Here is a tiny trained network, its code and every weight. The questions are about switching its units off for an input and a class, where a switched-off unit gives its printed mean instead of its output.

import numpy as np


def w(rows, s, z=0):
    codes = np.array(rows[::2]) - 128.0
    scale = np.full(codes.shape[1], s)
    scale[-1] = z or s
    return codes * scale


def f(y):
    return np.maximum(y, 0)


def log_softmax(a):
    a = a - a.max(-1, keepdims=True)
    return a - np.log(np.exp(a).sum(-1, keepdims=True))


def net(x, mask):
    res = np.array(x, float).reshape(1, 5) / 4 @ E
    y = f(res @ A[0][:, :-1].T + A[0][:, -1])
    res = res + np.where(mask, y, B[0][:, -1]) @ B[0][:, :-1]
    return log_softmax(res[-1] @ U[:, :-1].T + U[:, -1])


A, B = {}, {}
E = w([
[214,21,43,44,158],'x0',
[119,130,129,131,132],'x1',
[220,253,93,126,8],'x2',
[126,130,128,133,125],'x3',
[251,102,120,243,196],'x4',
],0.0067)
A[0] = w([
[35,147,119,72,179,3],'neuron 1',
[59,121,254,166,122,229],'neuron 2',
[83,107,124,115,217,18],'neuron 3',
[189,55,55,17,158,183],'neuron 4',
[70,102,83,49,66,73],'neuron 5',
[61,57,159,120,184,31],'neuron 6',
[181,247,41,82,77,17],'neuron 7',
[9,153,111,75,84,128],'neuron 8',
[150,219,149,200,231,132],'neuron 9',
[112,52,40,100,104,79],'neuron 10',
],0.0099,0.0061)
B[0] = w([
[196,162,70,122,117,158],'neuron 1',
[53,144,92,104,67,250],'neuron 2',
[166,174,70,17,204,158],'neuron 3',
[31,116,77,152,37,254],'neuron 4',
[189,38,57,162,159,184],'neuron 5',
[171,214,60,22,189,178],'neuron 6',
[130,197,93,45,232,223],'neuron 7',
[188,23,46,184,141,216],'neuron 8',
[135,54,2,103,83,212],'neuron 9',
[85,201,139,111,43,169],'neuron 10',
],0.0086,0.0089)
U = w([
[101,177,151,149,57,190],'0',
[146,148,141,138,118,254],'1',
[167,200,138,74,200,21],'2',
[141,141,143,146,106,202],'3',
[219,54,111,210,163,23],'4',
[96,123,251,147,83,82],'5',
],0.012,0.0068)

Each question gives the input, the list of numbers given to net, and the class t.
The units are the neurons (one row each of A and B). Each row of codes is followed by its name. A weight is (code - 128) times the scale printed after its matrix; where a second scale follows, it is the last column's (A, B and U).
mask holds one flag per neuron, in row order. A switched-off neuron (its flag False) gives its mean, the last column of its row in B, instead of its output. The means were averaged over made-up inputs and are rounded, as every weight is.
A unit's drop is (log p(t) with every unit on - log p(t) with that unit switched off) / (log p(t) with every unit on - log p(t) with every unit switched off).
The circuit of an input: a set's keep is (log p(t) with only the set's units on - log p(t) with every unit switched off) / (log p(t) with every unit on - log p(t) with every unit switched off). Starting from all 10 units, units are removed one at a time, each time the one whose removal leaves the highest keep (on an exact tie, the one counted first), for as long as the keep stays at least 0.8.
circuit, biggest first: the units of the circuit, biggest drop first
k most important neurons: the k neurons with the biggest drops, biggest first
drop of u: that unit's drop, to one decimal
input [-7,0,5,-8,-8], class 3: 2 most important neurons	(neuron 8; neuron 2)
input [3,3,-7,-2,-1], class 2: circuit, biggest first	(neuron 6)
input [-4,-3,-8,-6,-2], class 2: 3 most important neurons	(neuron 6; neuron 3; neuron 4)
input [8,-3,-7,8,-4], class 0: 2 most important neurons	(neuron 4; neuron 10)
input [-3,6,6,8,-7], class 3: 2 most important neurons	(neuron 8; neuron 6)
input [-7,-2,-5,1,7], class 0: 3 most important neurons	(neuron 2; neuron 8; neuron 5)
input [-6,6,6,-8,-4], class 3: 3 most important neurons	(neuron 8; neuron 4; neuron 6)
input [-2,3,-1,-1,-4], class 4: circuit, biggest first	(neuron 8; neuron 4)
input [-5,-4,8,-3,8], class 2: 2 most important neurons	(neuron 7; neuron 8)
input [6,2,8,-4,-4], class 2: 2 most important neurons	(neuron 7; neuron 2)
input [-7,2,-8,0,0], class 2: 3 most important neurons	(neuron 6; neuron 3; neuron 4)
input [6,3,7,5,-2], class 2: 4 most important neurons	(neuron 7; neuron 2; neuron 9; neuron 8)
input [-3,4,2,1,-6], class 4: circuit, biggest first	(neuron 8; neuron 5)
input [2,3,-5,5,-7], class 4: 3 most important neurons	(neuron 8; neuron 5; neuron 7)
input [5,2,-1,4,-6], class 4: circuit, biggest first	(neuron 5)
input [7,0,-7,-1,-4], class 0: drop of neuron 7	0.8
input [1,1,-2,5,-8], class 4: drop of neuron 5	0.2
input [5,-3,-2,-6,4], class 3: drop of neuron 2	0.4
